Below are the code and all the weights of a small trained network. Each question names an input and a target symbol and asks about switching units off, where a switched-off unit gives its printed mean instead of its output.

import numpy as np


def w(rows, s, z=0):
    codes = np.array(rows[::2]) - 128.0
    scale = np.full(codes.shape[1], s)
    scale[-1] = z or s
    return codes * scale


def norm(h):
    return h / np.sqrt((h * h).mean(-1, keepdims=True) + 1e-5)


def f(y):
    return np.maximum(y, 0)


def softmax(a):
    e = np.exp(a - a.max(-1, keepdims=True))
    return e / e.sum(-1, keepdims=True)


def log_softmax(a):
    a = a - a.max(-1, keepdims=True)
    return a - np.log(np.exp(a).sum(-1, keepdims=True))


def net(x, mask):
    ids = ['βγδζηθλμξπστφω'.index(c) for c in x.split()]
    T = len(ids)
    res = E[ids] + P[:T]
    u = 0
    for l in range(2):
        q, k, v = (norm(res) @ M[l].T for M in (Q, K, V))
        z = softmax(np.where(np.tri(T) > 0, q @ k.T / 2**0.5, -1e9)) @ v
        res = res + np.where(mask[u], z, O[l][:, -1]) @ O[l][:, :-1]
        u += 1
        y = f(norm(res) @ A[l][:, :-1].T + A[l][:, -1])
        res = res + np.where(mask[u : u + 16], y, B[l][:, -1]) @ B[l][:, :-1]
        u += 16
    return log_softmax(norm(res)[-1] @ U[:, :-1].T + U[:, -1])


Q, K, V, O, A, B = {}, {}, {}, {}, {}, {}
E = w([
[161,155,133],'β',
[156,160,132],'γ',
[255,168,42],'δ',
[143,63,118],'ζ',
[86,148,128],'η',
[132,183,127],'θ',
[233,62,148],'λ',
[129,182,127],'μ',
[79,16,162],'ξ',
[85,147,128],'π',
[98,182,120],'σ',
[140,67,119],'τ',
[120,132,153],'φ',
[121,130,107],'ω',
],0.0091)
P = w([
[40,250,91],'0',
[110,214,116],'1',
[117,196,117],'2',
[121,181,119],'3',
[129,166,117],'4',
[138,142,122],'5',
[140,148,123],'6',
[150,135,122],'7',
[150,137,122],'8',
[152,137,120],'9',
[151,121,122],'10',
[146,138,121],'11',
[150,126,118],'12',
],0.0026)
Q[0] = w([
[22,155,5],'L0H1',
[79,245,39],'L0H1',
],0.0022)
K[0] = w([
[214,8,137],'L0H1',
[198,82,236],'L0H1',
],0.0019)
V[0] = w([
[182,131,128],'L0H1',
[121,140,255],'L0H1',
],0.0067)
O[0] = w([
[118,77,147,52],'L0H1',
[123,210,255,1],'L0H1',
],0.0059,0.00074)
A[0] = w([
[121,115,253,32],'L0N1',
[107,58,141,137],'L0N2',
[169,126,190,158],'L0N3',
[128,144,141,52],'L0N4',
[127,147,138,26],'L0N5',
[131,102,250,129],'L0N6',
[35,134,144,89],'L0N7',
[199,168,78,171],'L0N8',
[177,108,193,182],'L0N9',
[132,70,98,129],'L0N10',
[117,137,139,41],'L0N11',
[125,166,105,5],'L0N12',
[118,120,122,67],'L0N13',
[164,146,172,128],'L0N14',
[93,137,198,99],'L0N15',
[127,73,148,180],'L0N16',
],0.0056,0.002)
B[0] = w([
[108,243,12,163],'L0N1',
[188,152,186,193],'L0N2',
[71,192,139,174],'L0N3',
[129,120,127,129],'L0N4',
[125,120,133,128],'L0N5',
[96,252,78,188],'L0N6',
[203,226,115,196],'L0N7',
[19,91,127,254],'L0N8',
[74,195,134,194],'L0N9',
[128,142,206,195],'L0N10',
[136,126,148,128],'L0N11',
[106,123,83,141],'L0N12',
[138,104,112,128],'L0N13',
[116,180,110,164],'L0N14',
[175,220,159,165],'L0N15',
[144,225,198,194],'L0N16',
],0.0033,0.0026)
Q[1] = w([
[58,75,69],'L1H1',
[88,254,89],'L1H1',
],0.0046)
K[1] = w([
[126,169,2],'L1H1',
[173,63,145],'L1H1',
],0.0048)
V[1] = w([
[4,124,185],'L1H1',
[193,229,111],'L1H1',
],0.0045)
O[1] = w([
[1,35,122,147],'L1H1',
[183,124,56,254],'L1H1',
],0.006,0.002)
A[1] = w([
[178,128,154,68],'L1N1',
[99,108,187,127],'L1N2',
[199,70,225,129],'L1N3',
[197,122,162,34],'L1N4',
[146,42,168,247],'L1N5',
[177,110,74,56],'L1N6',
[99,114,130,64],'L1N7',
[157,198,27,217],'L1N8',
[158,128,147,89],'L1N9',
[13,113,159,91],'L1N10',
[97,187,117,146],'L1N11',
[206,184,122,18],'L1N12',
[97,35,3,89],'L1N13',
[123,239,196,152],'L1N14',
[3,125,169,62],'L1N15',
[60,104,212,160],'L1N16',
],0.0038,0.0016)
B[1] = w([
[141,164,128,136],'L1N1',
[112,150,173,141],'L1N2',
[120,172,138,164],'L1N3',
[150,156,130,139],'L1N4',
[102,150,168,169],'L1N5',
[90,143,92,144],'L1N6',
[135,132,129,130],'L1N7',
[126,22,150,253],'L1N8',
[130,142,130,133],'L1N9',
[182,36,189,155],'L1N10',
[165,73,166,187],'L1N11',
[136,94,146,152],'L1N12',
[86,3,116,163],'L1N13',
[168,86,176,201],'L1N14',
[166,81,158,155],'L1N15',
[114,139,190,153],'L1N16',
],0.0038,0.004)
U = w([
[113,114,115,16],'β',
[116,121,114,28],'γ',
[208,106,36,198],'δ',
[119,108,124,4],'ζ',
[72,141,100,141],'η',
[107,148,104,39],'θ',
[244,166,161,152],'λ',
[97,153,105,86],'μ',
[48,110,246,217],'ξ',
[84,140,101,102],'π',
[106,133,111,123],'σ',
[115,109,116,23],'τ',
[127,254,168,187],'φ',
[81,34,64,162],'ω',
],0.009,0.0037)

Each question gives the input, a string of symbols that net reads in full, and the target symbol t.
The units are the heads (2 rows each of Q, K, V and O) and the neurons (one row each of A and B). Each row of codes is followed by its name. A weight is (code - 128) times the scale printed after its matrix; where a second scale follows, it is the last column's (O, A, B and U).
mask holds one flag per unit, layer by layer, with each layer's heads first. A switched-off unit (its flag False) gives its mean, the last column of its rows in O or B, instead of its output. The means were averaged over made-up inputs and are rounded, as every weight is.
A unit's drop is (log p(t) with every unit on - log p(t) with that unit switched off) / (log p(t) with every unit on - log p(t) with every unit switched off).
The circuit of an input: a set's keep is (log p(t) with only the set's units on - log p(t) with every unit switched off) / (log p(t) with every unit on - log p(t) with every unit switched off). Starting from the 12 units with the biggest drops (on a tie, the unit counted first), units are removed one at a time, each time the one whose removal leaves the highest keep (on an exact tie, the one counted first), for as long as the keep stays at least 0.8.
circuit, biggest first: the units of the circuit, biggest drop first
unit that matters most: the unit with the biggest drop
k most important neurons: the k neurons with the biggest drops, biggest first
top k neurons in layer l: the k neurons of layer l with the biggest drops, biggest first
drop when u is switched off: that unit's drop, to one decimal
input η λ ω μ η γ γ η θ η π ω θ, target ω: unit that matters most -> L0N8
input φ φ τ, target φ: circuit, biggest first -> L0H1; L0N6; L0N1
input δ δ π σ π η ξ ξ μ σ, target ξ: circuit, biggest first -> L1H1; L0N6; L1N10
input λ π β π ζ, target λ: 4 most important neurons -> L0N8; L0N2; L0N16; L0N10
input ξ ξ η η φ φ θ ζ μ η, target φ: top 3 neurons in layer 0 -> L0N7; L0N8; L0N15
input τ φ π μ π, target φ: 3 most important neurons -> L0N7; L0N8; L1N13
input ζ γ δ ζ ω θ, target ω: circuit, biggest first -> L0H1; L0N8; L1N8
input ξ δ σ π β ξ γ γ, target ξ: circuit, biggest first -> L0N8; L1H1
input η ξ η β ξ γ ξ λ σ, target ξ: circuit, biggest first -> L1H1; L1N14; L1N10
input ω μ γ π τ δ π ξ β ξ β, target ξ: circuit, biggest first -> L1H1; L0N8
input η φ η π η θ η, target φ: 4 most important neurons -> L0N7; L0N15; L0N8; L1N13
input ζ δ δ θ, target δ: circuit, biggest first -> L0H1; L1N8
input ζ ω ζ γ θ σ ξ ξ μ ξ ξ γ ζ, target ξ: 2 most important neurons -> L0N16; L0N10
input ξ ξ μ, target ξ: circuit, biggest first -> L1H1
input ξ σ τ, target ξ: top 2 neurons in layer 0 -> L0N10; L0N16
input φ δ ξ η φ η μ π, target φ: 4 most important neurons -> L0N7; L0N15; L0N8; L1N13
input δ β π π, target δ: 2 most important neurons -> L0N7; L1N8
input ξ δ η λ τ, target λ: top 4 neurons in layer 0 -> L0N8; L0N2; L0N16; L0N10
input ω η μ ξ θ π η ξ δ β τ ω η, target ω: top 3 neurons in layer 0 -> L0N16; L0N10; L0N2
input λ η η, target λ: unit that matters most -> L0N7
input ω π β γ, target ω: top 3 neurons in layer 0 -> L0N8; L0N7; L0N2
input π δ τ η, target δ: 3 most important neurons -> L0N8; L0N7; L1N8
input ω φ ξ θ θ, target ξ: 2 most important neurons -> L0N7; L1N14
input δ η λ η μ, target λ: drop when L1N14 is switched off -> 0.1
input π η λ η φ μ θ φ ξ λ τ, target λ: drop when L0N2 is switched off -> 0.2
input β θ π μ λ π π, target λ: drop when L0H1 is switched off -> 0.3
input θ λ θ γ η λ π η τ π, target λ: drop when L0N7 is switched off -> 0.5
input ξ μ τ δ η, target δ: unit that matters most -> L0H1
